Facts:
baro	begudi	sudrerum; baro	begudi	pligun; baro	begudi	detrinos; baro	begudi	tiske; baro	begudi	birimin; bavu	begudi	madon; bavu	begudi	ruple; bavu	begudi	stuplem; besel	begudi	reklotror; besel	begudi	kunal
besel	begudi	skiplivon; bidra	begudi	buklen; bidra	begudi	legron; bobem	begudi	grepi; bobem	begudi	fletolin; brafafu	begudi	madon; brafafu	begudi	nifledrak; brelomik	begudi	gistik; brelomik	begudi	gazoral; brelomik	begudi	kelu
brorem	begudi	gotrenin; brorem	begudi	mafem; brorem	begudi	stuplem; brovizur	begudi	seride; brovizur	begudi	bedom; brovizur	begudi	drozupa; bukloklem	begudi	plavo; bukloklem	begudi	dribrilel; bukloklem	begudi	flenen; bukloklem	begudi	klofluk
detul	begudi	butris; detul	begudi	nutrem; detul	begudi	brulok; drulon	begudi	kludabun; drulon	begudi	reko; drustin	begudi	tuso; drustin	begudi	detrinos; drustin	begudi	stota; drustin	begudi	femik; dubi	begudi	runesen
feples	begudi	sudrerum; feples	begudi	legron; feples	begudi	trena; fledam	begudi	gigis; fledam	begudi	puski; fledam	begudi	kluban; flovir	begudi	dreman; flovir	begudi	stelu; flovir	begudi	mafem; flovir	begudi	nutrem
foni	begudi	meba; foni	begudi	trakel; fudretrel	begudi	ruguskur; fudretrel	begudi	stuplem; fusasti	begudi	bulos; fusasti	begudi	seride; fusasti	begudi	sodol; gragrar	begudi	mokluk; gragrar	begudi	rumuplen; gragrar	begudi	karir
gragrar	begudi	tepu; grara	begudi	magil; grara	begudi	broni; grezalir	begudi	reko; grukizas	begudi	tepu; grukizas	begudi	brudre; grusi	begudi	mopo; grusi	begudi	runesen; kaskesos	begudi	lida; kaskesos	begudi	kludabun
kleron	begudi	mokluk; kleron	begudi	druplezam; kleron	begudi	runesen; kleron	begudi	kanarir; kleron	begudi	brapli; kleron	begudi	brulok; kleron	begudi	poner; kleses	begudi	flekur; kleses	begudi	skeflin; kleses	begudi	poner
kleses	begudi	fiso; klima	begudi	kunal; klima	begudi	tepu; kluno	begudi	fudas; kluno	begudi	kotra; kune	begudi	bufur; labrom	begudi	gigis; labrom	begudi	gebrudro; lakli	begudi	nagren; lakli	begudi	klubal
lakli	begudi	skiplivon; lakli	begudi	komem; miste	begudi	flenen; miste	begudi	sturufluk; miste	begudi	balir; miste	begudi	grokli; muva	begudi	grupan; muva	begudi	gusom; muva	begudi	droflus; muva	begudi	mafem
nemol	begudi	meni; nemol	begudi	bresik; nuklu	begudi	flenen; nuklu	begudi	droflus; nulo	begudi	mokluk; nulo	begudi	mopo; nulo	begudi	klevo; nulo	begudi	tranun; nulo	begudi	laguk; nuso	begudi	tiske
padrigak	begudi	madon; padrigak	begudi	plelos; padrigak	begudi	bufur; padrigak	begudi	brapli; padrigak	begudi	femik; pipli	begudi	dreman; pipli	begudi	detrinos; pitrime	begudi	plene; pitrime	begudi	gotrenin; pitrime	begudi	sturufluk
pitrime	begudi	plover; pleva	begudi	dribrilel; pleva	begudi	tener; pleva	begudi	legron; reviskem	begudi	gageski; reviskem	begudi	grolen; reviskem	begudi	tepu; reviskem	begudi	bremomen; reviskem	begudi	kegas; reviskem	begudi	brulok
reviskem	begudi	kedres; ritrer	begudi	plepo; ritrer	begudi	flone; ritrer	begudi	gazoral; sadrato	begudi	zivas; skifus	begudi	tupufe; skifus	begudi	mafem; skigro	begudi	plavo; skigro	begudi	gistik; skizefu	begudi	floriklek
skomi	begudi	tukli; sobas	begudi	gazoral; stamastim	begudi	nagren; stamastim	begudi	fletolin; stamastim	begudi	brulok; stamastim	begudi	flebrur; stamastim	begudi	drozupa; stibo	begudi	pladrar; stiskim	begudi	drisos; stiskim	begudi	plelos
stiskim	begudi	nubor; stiskim	begudi	dolun; stiskim	begudi	potur; stokatri	begudi	dreman; stokatri	begudi	brapli; stokatri	begudi	floriklek; stoso	begudi	magil; stoso	begudi	sagon; stuvos	begudi	skeflin; stuvos	begudi	legron
stuvos	begudi	vogre; stuvos	begudi	vukurun; stuvos	begudi	femik; tikim	begudi	pligun; tikim	begudi	gralam; tikim	begudi	stuplem; tister	begudi	stelu; tister	begudi	nutrem; trikabrim	begudi	dreman; trikabrim	begudi	kludabun
trikabrim	begudi	dredi; vidim	begudi	klofluk; vidim	begudi	dese; vidim	begudi	nubor; vikon	begudi	brapli; vikon	begudi	mufli; virak	begudi	tener; virak	begudi	toplesku; virak	begudi	pladrar; vodru	begudi	sudrerum
vodru	begudi	doplar; vodru	begudi	gistik; vodru	begudi	legron; vustar	begudi	nagren; vustar	begudi	flekur; zaplis	begudi	maros; zaplis	begudi	kluban; zaplis	begudi	vukurun; zutre	begudi	bresik; zutre	begudi	trena
zutre	begudi	komem; balir	lidrenen	131; baro	lidrenen	131; bavu	lidrenen	131; bedom	lidrenen	131; besel	lidrenen	139; bidra	lidrenen	131; birimin	lidrenen	131; bobem	lidrenen	131; bozi	lidrenen	139
brafafu	lidrenen	131; brapli	lidrenen	131; brapul	lidrenen	131; brelomik	lidrenen	131; bremomen	lidrenen	131; bresik	lidrenen	131; broni	lidrenen	139; brorem	lidrenen	131; brovizur	lidrenen	139; brudre	lidrenen	131
brulok	lidrenen	131; bufur	lidrenen	131; buklen	lidrenen	139; bukloklem	lidrenen	131; bulos	lidrenen	131; butris	lidrenen	139; dese	lidrenen	139; detrinos	lidrenen	131; detul	lidrenen	131; dolun	lidrenen	139
doplar	lidrenen	131; dratrur	lidrenen	139; dredi	lidrenen	131; dreman	lidrenen	131; dribrilel	lidrenen	131; drisos	lidrenen	131; droflus	lidrenen	139; drozupa	lidrenen	139; drulon	lidrenen	131; druplezam	lidrenen	131
drustin	lidrenen	131; dubi	lidrenen	139; fasol	lidrenen	139; femik	lidrenen	139; feples	lidrenen	139; fiso	lidrenen	139; fladruk	lidrenen	131; flebrur	lidrenen	131; fledam	lidrenen	131; flekur	lidrenen	131
flenen	lidrenen	131; fletolin	lidrenen	139; flone	lidrenen	139; floriklek	lidrenen	131; flovir	lidrenen	139; flovok	lidrenen	131; foni	lidrenen	131; fudas	lidrenen	131; fudretrel	lidrenen	131; fusasti	lidrenen	131
gageski	lidrenen	139; gazoral	lidrenen	131; gebrudro	lidrenen	131; gefis	lidrenen	139; genu	lidrenen	139; gigis	lidrenen	131; gistik	lidrenen	131; gotrenin	lidrenen	139; gragrar	lidrenen	139; gralam	lidrenen	131
grara	lidrenen	139; gredi	lidrenen	131; grepi	lidrenen	139; grezalir	lidrenen	131; grifa	lidrenen	131; grokli	lidrenen	131; groklin	lidrenen	139; grolen	lidrenen	139; groros	lidrenen	139; grukizas	lidrenen	139
grupan	lidrenen	131; grusi	lidrenen	131; gruzik	lidrenen	131; gusom	lidrenen	131; gustan	lidrenen	131; kades	lidrenen	131; kanarir	lidrenen	131; karir	lidrenen	131; kaskesos	lidrenen	131; kedres	lidrenen	131
kegas	lidrenen	131; kelu	lidrenen	139; kleron	lidrenen	131; kleses	lidrenen	131; klestik	lidrenen	131; klevo	lidrenen	131; klima	lidrenen	139; klofluk	lidrenen	131; klubal	lidrenen	131; kluban	lidrenen	139
kludabun	lidrenen	131; kluno	lidrenen	131; komem	lidrenen	131; kotra	lidrenen	131; kunal	lidrenen	131; kune	lidrenen	139; labrom	lidrenen	131; laguk	lidrenen	131; lakli	lidrenen	131; legron	lidrenen	131
lida	lidrenen	131; madon	lidrenen	139; mafem	lidrenen	131; magil	lidrenen	131; maros	lidrenen	131; meba	lidrenen	131; medru	lidrenen	131; meni	lidrenen	131; miste	lidrenen	131; mokluk	lidrenen	139
mopo	lidrenen	131; mufli	lidrenen	131; muva	lidrenen	131; nagren	lidrenen	131; nemol	lidrenen	139; nifledrak	lidrenen	139; nubor	lidrenen	139; nuklu	lidrenen	131; nulo	lidrenen	131; nulu	lidrenen	131
nuso	lidrenen	131; nutrem	lidrenen	131; padrigak	lidrenen	131; pipli	lidrenen	131; pitrime	lidrenen	131; pladrar	lidrenen	139; plavo	lidrenen	139; plelos	lidrenen	131; plene	lidrenen	139; plepo	lidrenen	131
pleva	lidrenen	139; pligun	lidrenen	131; plover	lidrenen	139; poner	lidrenen	139; potur	lidrenen	131; puski	lidrenen	139; rastu	lidrenen	139; reklotror	lidrenen	139; reko	lidrenen	139; reviskem	lidrenen	139
riklesel	lidrenen	139; ritrer	lidrenen	131; ruguskur	lidrenen	139; rumuplen	lidrenen	131; runesen	lidrenen	131; rupe	lidrenen	131; ruple	lidrenen	131; ruzi	lidrenen	131; sadrato	lidrenen	131; sagon	lidrenen	131
seride	lidrenen	131; skeflin	lidrenen	139; skelim	lidrenen	131; skifus	lidrenen	131; skigro	lidrenen	131; skiplivon	lidrenen	139; skizefu	lidrenen	131; skomi	lidrenen	139; sobas	lidrenen	131; sodol	lidrenen	131
stamastim	lidrenen	139; stelu	lidrenen	131; stetogu	lidrenen	131; stibo	lidrenen	131; stiskim	lidrenen	131; stokatri	lidrenen	131; stoso	lidrenen	139; stota	lidrenen	131; stuplem	lidrenen	131; stupli	lidrenen	131
sturufluk	lidrenen	131; stuvos	lidrenen	131; sudrerum	lidrenen	131; tener	lidrenen	139; tepu	lidrenen	131; tikim	lidrenen	131; tiske	lidrenen	131; tister	lidrenen	139; toplesku	lidrenen	131; trakel	lidrenen	139
tranun	lidrenen	139; trena	lidrenen	131; trepon	lidrenen	131; trikabrim	lidrenen	131; tugrotil	lidrenen	131; tukli	lidrenen	131; tupufe	lidrenen	131; tuso	lidrenen	139; vidim	lidrenen	139; vikon	lidrenen	131
virak	lidrenen	131; vodru	lidrenen	131; vogre	lidrenen	131; vukurun	lidrenen	139; vustar	lidrenen	131; zaplis	lidrenen	131; zivas	lidrenen	139; zotik	lidrenen	131; zutre	lidrenen	139; baro	vinel	kleron
baro	vinel	gusom; baro	vinel	bresik; bidra	vinel	puski; bidra	vinel	dribrilel; birimin	vinel	mufli; bozi	vinel	gusom; bozi	vinel	rupe; brafafu	vinel	puski; brafafu	vinel	kleron; brapul	vinel	dratrur
brapul	vinel	gebrudro; brapul	vinel	bresik; brelomik	vinel	bidra; bremomen	vinel	groros; bresik	vinel	puski; bresik	vinel	kleron; bresik	vinel	zotik; brovizur	vinel	bozi; brovizur	vinel	gazoral; brulok	vinel	grara
brulok	vinel	foni; bufur	vinel	mopo; bufur	vinel	gustan; buklen	vinel	puski; buklen	vinel	vidim; bulos	vinel	gefis; dese	vinel	ruzi; dese	vinel	groros; doplar	vinel	kleron; doplar	vinel	gebrudro
dratrur	vinel	skelim; dratrur	vinel	groros; dredi	vinel	dolun; drisos	vinel	ritrer; drozupa	vinel	grusi; drulon	vinel	ruguskur; drulon	vinel	rupe; drustin	vinel	puski; fasol	vinel	groklin; fasol	vinel	ruguskur
femik	vinel	klestik; fiso	vinel	meba; fladruk	vinel	dribrilel; flekur	vinel	vustar; flenen	vinel	ritrer; flenen	vinel	sturufluk; fletolin	vinel	toplesku; floriklek	vinel	rupe; flovok	vinel	gusom; gageski	vinel	sadrato
gebrudro	vinel	pitrime; gefis	vinel	miste; genu	vinel	meba; gigis	vinel	zotik; gigis	vinel	bresik; gistik	vinel	kleron; gistik	vinel	sturufluk; grara	vinel	puski; grara	vinel	flenen; grara	vinel	ruguskur
gredi	vinel	groros; gredi	vinel	zotik; grezalir	vinel	groros; grifa	vinel	kleses; grokli	vinel	nemol; grokli	vinel	kleron; grokli	vinel	broni; groklin	vinel	meba; groklin	vinel	gustan; grolen	vinel	plepo
groros	vinel	kleron; gruzik	vinel	mopo; gusom	vinel	pipli; gustan	vinel	puski; karir	vinel	dribrilel; klestik	vinel	groros; klestik	vinel	ruguskur; klestik	vinel	vogre; klubal	vinel	riklesel; kluban	vinel	dribrilel
kludabun	vinel	skelim; komem	vinel	kleron; komem	vinel	ritrer; komem	vinel	fletolin; kotra	vinel	gazoral; kunal	vinel	kelu; labrom	vinel	meba; lakli	vinel	kleron; mafem	vinel	kleron; mafem	vinel	grezalir
maros	vinel	kades; medru	vinel	bidra; mopo	vinel	kleron; mopo	vinel	klofluk; mufli	vinel	ruguskur; nifledrak	vinel	puski; nifledrak	vinel	fletolin; nubor	vinel	gragrar; nubor	vinel	skelim; nubor	vinel	bresik
nuklu	vinel	toplesku; nulu	vinel	sturufluk; nutrem	vinel	dratrur; pipli	vinel	skelim; pitrime	vinel	feples; plepo	vinel	ruzi; plepo	vinel	gusom; plepo	vinel	miste; pligun	vinel	dubi; plover	vinel	dribrilel
plover	vinel	bresik; potur	vinel	groros; puski	vinel	kleron; rastu	vinel	druplezam; reklotror	vinel	madon; rumuplen	vinel	grezalir; rupe	vinel	sadrato; rupe	vinel	dratrur; ruple	vinel	fudas; ruple	vinel	vogre
ruzi	vinel	druplezam; ruzi	vinel	skifus; ruzi	vinel	stetogu; skelim	vinel	kleron; skizefu	vinel	bidra; skizefu	vinel	labrom; sobas	vinel	klofluk; stelu	vinel	dribrilel; stibo	vinel	dolun; stibo	vinel	fiso
stiskim	vinel	kludabun; stoso	vinel	grepi; stupli	vinel	ruzi; stupli	vinel	vogre; sturufluk	vinel	pitrime; stuvos	vinel	lida; stuvos	vinel	pitrime; tikim	vinel	fletolin; tikim	vinel	sobas; tister	vinel	pipli
tister	vinel	fladruk; tister	vinel	foni; toplesku	vinel	puski; toplesku	vinel	druplezam; toplesku	vinel	groros; trakel	vinel	kades; trena	vinel	vogre; trena	vinel	kleses; trepon	vinel	meba; tugrotil	vinel	klestik
tukli	vinel	madon; tukli	vinel	vogre; vidim	vinel	miste; vikon	vinel	kades; virak	vinel	buklen; vodru	vinel	skelim; vogre	vinel	groros; vukurun	vinel	vidim; vustar	vinel	dribrilel; vustar	vinel	kleron
zivas	vinel	mopo; zivas	vinel	karir

Known rows:
[  1  -7  11   2   8   4   8  -3  -1  12   2  -2   4  21   4   1   9 -10
  -2  -4   8  -5   1   9  -5  -3   0   7  -2  -1  -3  -5  -1  -6]: flone
[  6  -7  -6  -9   5  -3   4   5  19  10  -5   3   2   4  -3  -2   3  -3
   6   6   8  -4   1   4 -14  -3   1  12   1   3   0  -2   1  -2]: butris
[  5   5   7  -7  16 -14 -19  -6   8  22  21   3   8  -8  -4   8 -10  -7
   6 -12  14  -7  11  -2   5  -9 -22 -12  17   1   6  -6  -1 -25]: komem
[  2  13   7  16  15  33  -9  20 -12  18  -9 -15  10  -6  -2 -10 -12   4
  -2  16  16   6   9  -8  -1  -5  -3 -16   4   9  -3  -3   1   8]: brovizur
[  5  11   7  11  11 -19  -1   0 -23   5  21   7   7   3   1   4  -6   0
  -8 -18  12  -5   3  13  -3   9  -7 -17  10  14  -5  -6  -1 -16]: kluban
[  6   5  -1  -7  10  18  14 -10   8   8 -11  -6   2  14  -1   1   9   7
   8  -2   6  -8   3   6  -4  -3  -4  16  -2  -2  -8   2   3  -6]: droflus
[  4   8   9  13   6   7   2   4 -12  -5 -14 -23   5  19  -1  12  -3  -7
  -1  -1  12  -1  -2  -7  10  -4  -4 -16   5  10 -14  -4  -1   1]: vidim
[  5  14   0  -2  10 -14  -9 -11  -8  -1  16   0  10  -7   0   4 -12   0
   6  -9   6  -6   2   2   8  15 -16 -12  15  12   0 -13   2 -21]: nifledrak
[  0 -12   9  -4   6   1  15  -3   0   8  -3  -4   0  27   1  10  13 -17
  -6  -6  10 -10  -2   5  -3 -11   5   8  -1  -3 -10   0  -2  -3]: kelu
[ 13  -5   6  -1   6 -19 -20   9   7  15  11  -7   6  -8  -6  16 -13   7
   4  -4  20  -4   4  -5  10 -11  -9 -20  16  15  -6  -1   0 -10]: vustar
[  5 -13 -11  -6   6  -9   4   7  21   9  -4  10   0  -2  -2  -2   3 -18
   4   5   9  -5  -2   5 -21 -11  -1   5   1   0   0  -2  -1  -5]: mokluk
[  3   3  -6  -6   7  -5 -15  -3  -4   7   5  -6   6 -18  -4  -2 -11 -26
  17   6   8  -3   4 -12   4  -5 -21 -18   9  -7   6  -8   2 -11]: bremomen
[  9  -3  -5  -6   9 -10 -14  -3   5  10  10   2   6 -16  -4  -1  -7 -21
  14   3   8  -2   5  -6   6  -3 -16 -15   8  -3   7  -8   2 -11]: rumuplen
[ 13  -9  11  10  -3  -9   4   2 -28  -3   2 -16   4  10  -5  13   0  -5
   4  -6  17  -2  -2  -4   8  -1   1 -28   3  12 -15   0  -1   3]: foni
[ 4  5 -1 -9  9 13 16 -5 12  2 -5 -3  5 11  2  3  5 -5  0 -2  5 -6 -6  5
 -4  3  4 12  0  3 -9 -1  2 -7]: gralam
[ 11   0   4   1   8  -9  -2  -1 -12   3  21  -3   2  -1  -7  15  -1 -19
  -2 -16  19  -9   7  -2   8  -2 -15 -28   9   2 -14   8  -3 -13]: bresik
[  8   1  14  12   4 -12 -15  -6 -31   6   9 -10  11   1   0   5  -9   7
  10  -5  10  -2   1  -1  15   0  -9 -19  12  12   3 -16   3  -9]: grara
[ -6  16  -2   3  15  -4  -2  -4   4  -1  -3  -7   7  10   3   5  -7 -19
  -1  -4   2  -5  -2   1   1   0 -12  -2   8   5  -6 -12  -1 -14]: birimin

Rows:
No name comes twice in this set of rows, the named rows included.
[ -3  -2  -7   7  -2 -33  13   1 -12 -11 -16   0  -2  31   1  11   7  -8
   0 -11   6  -6 -12  14  -9  -9   2   2  -1  11 -14 -10  -1  -7] -> dolun
[ 4 -8  1 -8  7  7 -4  9 35 16 -7 -4  9  2  5  2 -4  5 -1 10  3 -2 -8  2
 -8  0 12 13  6 13  0 -9  1 -3] -> vikon
[ 10 -12  -3  -5   0 -33  -7  -6  -6   0  11   1  -2  -3  -7  14   2 -18
  14  -8  15  -7   1  -4   1 -12 -17 -18   6  -2  -4   0   0 -13] -> fletolin
[  1  19   5  16   9  17  -9   2 -25   0  -2 -18  12  -6   1  -5 -15  -1
   7   7   5   5   0  -4   6  11  -6 -18   9  12   0 -13   3  -2] -> drulon
[  4 -11  -3  15  -8 -59  10   0 -39 -21 -18  -1  -6  37  -3  17   8  -1
  10 -17  10  -5 -10  13  -9 -15  -5  -9  -2  10 -13 -10  -1  -5] -> meba
[ 14 -12  15  -8   7  -3  -5  -9  -1  16  22  -3  10 -10  -3   7  -1   4
   7 -10  13  -9   3   3   9   3  -5 -10  10   4   2  -3   2 -13] -> nulu
[ 10   0  11   4   5  14   2  -3 -28  -1  15 -12   6  -5  -4   2  -4 -23
   2  -1  13  -2   2 -10  12  10 -10 -28   5   0 -10   1   0  -2] -> dratrur
[ 13  11  14   6  15  15  -9  -3 -14  14  22  -7  14 -14  -2  -4 -13   4
   1  -5  13  -3  11  -2  11  11 -13 -20  12   5   1  -3   0  -9] -> brapul
[ 22 -13  14 -20  -1  14   5 -18  19   8   8 -21   7   4  -6  22   6  14
  11  -7  16  -9  -2 -10  26   5   5  -7   9   4 -13   9   4  -4] -> pitrime
[  5   9  12   7  12   1  -6  -6 -24   8  25   4  11 -11  -2  -1  -8 -12
  -3  -9  10  -4   6   5   3  10 -13 -20  11   4   2  -6  -1 -15] -> gigis
[ 10  -2   1   2   0 -31  16  -6 -15 -12   9  -8  -6  30  -7  30  11  -6
  -5 -26  20 -13   0   4   4  -8  -7 -17   4   5 -30  13  -2 -12] -> dribrilel
[ -2  15  -7  -7  11  14  -1 -17   8  -3   3 -11  10  -5   7  -4  -6 -28
  12   6  -8  -4  -4  -5  10  11 -17   3   6  -5   6 -16   4 -18] -> ruple
[ 14  19  -7  10   6  34  18   1 -23 -16   0 -20   0   3 -11   3   1  -8
   2  -4  14  -4   6  -8   3  17  -9 -21  -2   0 -25  12   1   3] -> gusom
[ -2 -17  12  -2   7   1  -7   6  26  21 -12 -12   5  22   3  13   1 -10
  -5   5  13  -2  -1  -3   3 -21   5   6   7   6  -6  -4  -3  -1] -> zutre
[ 26 -35  -1 -12 -18 -30  -5   6   6 -12   5 -19  -3  -9  -8  34  -2 -23
   8  -6  22  -6 -16 -24  18 -11   3 -39   9  13 -23  11  -1  -3] -> kleron

The same objects again, as new rows of numbers:
Known rows:
[ 21  -2 -16  -7  -8  -5  15  -6  -8   5  -3 -11  -4 -12   4   4  16   8
   9 -16 -18 -15  -9  -1  -4  -5  -6  -2   0]: reviskem
[  7  -1 -17  -8  -1 -19  -9  11 -15   2  -8  -9  -3 -10  -5   9   7   6
   1   8 -22 -13 -11  -4   4 -17  -5  -5  -6]: gageski
[ 18   3 -20 -11  -5  -5   9   3  -2 -12   0  -5  -8 -22   4   2  18  -7
  11 -19 -15 -14  -8 -15  -3 -18   2  -4 -27]: foni
[ 25   5 -21  -5  -7 -13  12  -4  -6 -10  -6  -6  -2 -22   2   5  14   0
   6 -23 -14 -14  -6 -12   2 -10  -1   2 -25]: gragrar
[  8   2  -8 -11  -6 -18  -3  13 -11   3 -13  -6  -1  -6   1  12  -3   6
  -3  -8 -24  -9  -9 -13   1 -17   2   1 -19]: nutrem
[ 21   2 -10 -14  -1   1  11   1  -4   9   0  -4  -8 -10   8   4  10   1
  11 -21 -22 -12  -8   4 -11 -10  -5  -4   1]: detul
[ 15   1 -15 -11 -16   2  24  10  -1   0   0  -3  -7 -19  -8   3  12  -7
  11 -11 -26 -13  -5  -4   3  -4   2 -16 -23]: vidim
[ 16  11 -16 -14 -15 -20   5   6  -8  -7  -8 -11   2 -14  -2   6  -2   1
   7  -9 -17 -17  -7 -14  -4 -12   2  -2  -5]: stiskim
[  6  -1 -23 -11  -7 -13  -4   9 -13   6  -7 -15  -2 -11  -8   7  14   8
   5   4 -20 -15 -12 -11   2 -16  -6  -8  -8]: kotra
[ -8  -5 -14 -13  -9  -3  12  12  -7 -11   6  -9  -7 -16   2   5  11  -4
   5  -5  -8  -9 -10 -14  -4 -15   6   0 -30]: gustan
[ 20   1 -17 -13   0   2   6   0  -4   4  -1  -6  -8 -15   3   2  10   2
  14  -8 -19 -14  -8   3 -11  -8  -6  -5   4]: besel
[ -1  -5 -17 -10  -3 -10  10   3  -6  -7 -11  -5  -2 -21   5   2  26   4
   5  -8 -10 -11 -12 -17  10 -17   8   1 -44]: zotik
[ -2  -4 -16 -14   2   2   1   8  -7   9  -2  -6  -9 -12   1   2  23   3
  10   2 -18 -11 -11  -7  -4 -13  -5  -6 -11]: balir
[  0 -14 -19 -10  -3  -1   6  -4  -6  10  -9  -6  -6 -15   4  -2  48  11
  11  -6 -13 -12 -13  -5   6 -15  -3  -6 -28]: kades
[ -5  -2 -17 -19 -12   5  -2   8  -5  10  -4 -10  -6 -15   3   1  22   0
  10   4 -17 -10 -14   2 -10 -14  -8  -8 -15]: reko
[ -2  -6 -17 -11  -8  -8   7   1 -10  10  -6 -12  -4 -13   0   3  26   9
   8   0 -14 -14 -13  -7  -1 -12  -5  -6 -11]: tranun
[ -1  -4 -14 -16  -2   0   2   9  -9  13  -2  -6  -8 -13   0   2  25   5
  10   0 -16 -11 -11  -5  -5 -15  -6  -5 -10]: grupan
[  0   7  -8 -28   6  -9  -8   8  -7  10  -7  -7  -2  -8   3   3   9   4
   8   3  -6 -10 -11  -7 -14 -14  -2   8  -7]: nulu

Rows:
No name comes twice in this set of rows, the named rows included.
[ -4   8   8 -22  -3 -13   6  21  -8   3  -6  -4  -7 -10   0  10 -10   6
   1  -6 -17  -5  -6 -17  -8 -16  11   2 -11] -> mafem
[ 15   5 -14 -16   2  -3   9   4  -2  -6  -4  -6  -6 -19   6   0  12  -6
  13 -16 -11 -13  -8  -9  -5 -12   4   1 -22] -> nemol
[ 12   5 -17 -19  -4   9   4  -2   2 -15 -11  -8  -7 -30  14  -3  12  -3
  16 -11  -7 -11 -12   1  -2 -13   6   2 -27] -> ritrer
[ 19   2  -3 -18 -11  -1  14   2  -1  13  -3   1 -10  -6  14   6   8   5
  12 -35 -29 -12  -8  -6 -14 -17  -1  -8   3] -> flovir
[  2   2 -33 -13  -8   9 -19   9  -4  -3 -10 -10 -12 -28  -5   0  27  -2
   9   5 -22  -9 -15   5  13 -20  -3 -12 -28] -> gazoral
[  2   3 -11 -19   3 -16  -4   1  -6   2 -13  -9   0 -16   5   2  30   9
   8  -6  -5 -12 -13 -16  -2 -17   2   9 -27] -> gebrudro
[ 11   4  -7 -11 -16  -6  13   3  -4 -15 -15  -8   4 -22  13   3  -7  -2
   9  -5 -20 -11 -11   5   2 -10   8  -4 -23] -> grezalir
[  7   7  -6 -20 -15 -11  20  14  -4  -9   4 -10   1 -11   5   6 -15 -11
   8  -9 -13 -15  -6 -11 -17 -10   7  -2 -12] -> drustin
[  5   3  -9 -18 -23  -5  21   8  -8 -10  15 -17  -4 -10   8   8 -13  -7
   8  -8 -13 -16  -9 -11 -27 -14   0  -7   4] -> skizefu
[ -5  -7 -16 -16 -10   2   2  11 -10   2   8 -16  -7  -7   8   6   9   5
   8   3 -18 -12 -15  -3 -14 -16  -8  -9  -2] -> dredi
[ 16  -2 -18  -7 -15   7  21   6   1  -1  -3   0 -11 -27  -7   0  27  -6
  14 -19 -26 -12  -6  -6  11  -6   2 -17 -33] -> miste
[  0 -16 -15   2  14 -14   3   2 -11 -21  -6  -6  -7 -22  18   0  30   7
   9   1 -18 -12 -14  -2  17 -26   9  -4 -31] -> ruguskur
[ 19   1 -22 -18  -6   2  23   9  -2  -7   7 -18  -6  -8   5   6  -2 -12
   9 -16  -7 -19  -8 -30 -10 -12  14  -2 -27] -> bidra
[ 14  14 -14 -19 -19 -24  11  13  -9  -5  -7 -18   4  -8  -7   9 -17  -5
   4 -10 -17 -19  -6 -24  -9 -10  10  -4  -6] -> baro
[ 12 -13 -25 -14   8  -4   7   7 -10  17  -6 -18  -2   3  -1   3  17   4
   8   6 -14 -22 -17 -21  -1 -10   5  -5 -17] -> legron

